Here is a tiny trained network, its code and every weight. The questions are about switching its units off for an input and a class, where a switched-off unit gives its printed mean instead of its output.

import numpy as np


def w(rows, s, z=0):
    codes = np.array(rows[::2]) - 128.0
    scale = np.full(codes.shape[1], s)
    scale[-1] = z or s
    return codes * scale


def norm(h):
    return h / np.sqrt((h * h).mean(-1, keepdims=True) + 1e-5)


def f(y):
    return np.maximum(y, 0)


def log_softmax(a):
    a = a - a.max(-1, keepdims=True)
    return a - np.log(np.exp(a).sum(-1, keepdims=True))


def net(x, mask):
    res = np.array(x, float).reshape(1, 8) / 4 @ E
    u = 0
    for l in range(3):
        y = f(norm(res) @ A[l][:, :-1].T + A[l][:, -1])
        res = res + np.where(mask[u : u + 4], y, B[l][:, -1]) @ B[l][:, :-1]
        u += 4
    return log_softmax(norm(res)[-1] @ U[:, :-1].T + U[:, -1])


A, B = {}, {}
E = w([
[188,142,189,155,131,176],'x0',
[111,86,97,150,59,76],'x1',
[81,102,67,170,191,152],'x2',
[2,173,124,90,165,74],'x3',
[78,181,123,142,100,220],'x4',
[88,71,104,138,92,152],'x5',
[106,123,170,40,112,108],'x6',
[200,131,41,171,157,92],'x7',
],0.0071)
A[0] = w([
[131,61,248,102,213,122,179],'0.n1',
[205,35,116,236,81,254,115],'0.n2',
[91,177,115,2,228,250,97],'0.n3',
[97,73,148,141,138,19,2],'0.n4',
],0.0053,0.0027)
B[0] = w([
[28,43,18,113,209,157,205],'0.n1',
[133,3,108,255,77,21,252],'0.n2',
[91,119,129,186,91,219,215],'0.n3',
[191,112,119,179,46,76,154],'0.n4',
],0.0081,0.0044)
A[1] = w([
[15,120,61,40,185,174,252],'1.n1',
[221,181,154,74,196,147,142],'1.n2',
[82,126,127,130,158,202,146],'1.n3',
[255,17,148,174,78,214,64],'1.n4',
],0.0084,0.0041)
B[1] = w([
[237,126,212,180,70,185,254],'1.n1',
[131,249,254,146,255,171,147],'1.n2',
[141,163,208,202,134,162,184],'1.n3',
[109,128,89,163,160,62,227],'1.n4',
],0.0092,0.008)
A[2] = w([
[117,111,118,158,100,202,79],'2.n1',
[153,158,120,247,120,173,247],'2.n2',
[137,135,124,97,87,167,43],'2.n3',
[146,83,204,106,88,70,253],'2.n4',
],0.012,0.0024)
B[2] = w([
[141,175,157,90,178,98,166],'2.n1',
[164,97,72,159,204,44,254],'2.n2',
[168,169,70,24,116,163,137],'2.n3',
[254,80,24,165,173,136,187],'2.n4',
],0.0072,0.014)
U = w([
[184,113,143,64,8,152,69],'0',
[147,228,203,195,192,209,138],'1',
[177,39,8,220,141,17,205],'2',
[17,152,124,31,70,88,2],'3',
[2,174,96,12,94,107,19],'4',
],0.0096,0.005)

Each question gives the input, the list of numbers given to net, and the class t.
The units are the neurons (one row each of A and B). Each row of codes is followed by its name. A weight is (code - 128) times the scale printed after its matrix; where a second scale follows, it is the last column's (A, B and U).
mask holds one flag per neuron, layer by layer. A switched-off neuron (its flag False) gives its mean, the last column of its row in B, instead of its output. The means were averaged over made-up inputs and are rounded, as every weight is.
A unit's drop is (log p(t) with every unit on - log p(t) with that unit switched off) / (log p(t) with every unit on - log p(t) with every unit switched off).
The circuit of an input: a set's keep is (log p(t) with only the set's units on - log p(t) with every unit switched off) / (log p(t) with every unit on - log p(t) with every unit switched off). Starting from all 12 units, units are removed one at a time, each time the one whose removal leaves the highest keep (on an exact tie, the one counted first), for as long as the keep stays at least 0.8.
circuit, biggest first: the units of the circuit, biggest drop first
top k neurons: the k neurons with the biggest drops, biggest first
top k neurons in layer l: the k neurons of layer l with the biggest drops, biggest first
drop of u: that unit's drop, to one decimal
input [-2,-3,-5,-1,0,8,5,-2], class 0: top 2 neurons : (0.n2, 1.n4)
input [-6,-7,4,3,-2,-1,-2,4], class 1: circuit, biggest first : (0.n2, 1.n1)
input [2,3,2,-2,-3,-8,8,-7], class 1: top 2 neurons : (0.n2, 1.n4)
input [-6,5,-8,1,4,-5,0,-6], class 0: circuit, biggest first : (2.n2, 1.n4)
input [3,0,-2,1,-3,-8,4,-1], class 1: circuit, biggest first : (1.n2)
input [8,0,6,3,-8,7,0,-7], class 1: circuit, biggest first : (0.n2, 1.n3)
input [8,0,-2,7,-3,-6,5,6], class 1: circuit, biggest first : (1.n2, 0.n2)
input [-5,-1,-4,-3,-1,-7,7,0], class 1: circuit, biggest first : (0.n2, 1.n2)
input [-4,6,-4,5,6,6,8,4], class 0: top 2 neurons : (2.n2, 0.n2)
input [3,-8,-4,3,-3,0,-6,1], class 1: top 2 neurons : (0.n2, 1.n2)
input [-4,0,-2,1,-1,-2,4,-6], class 0: top 2 neurons in layer 1 : (1.n4, 1.n2)
input [1,2,7,8,1,8,-4,-8], class 1: drop of 0.n2 : 0.2
input [3,0,-1,8,-1,0,0,-5], class 1: drop of 0.n2 : 0.3
input [3,-5,8,2,2,0,2,-3], class 1: drop of 1.n2 : 0.0
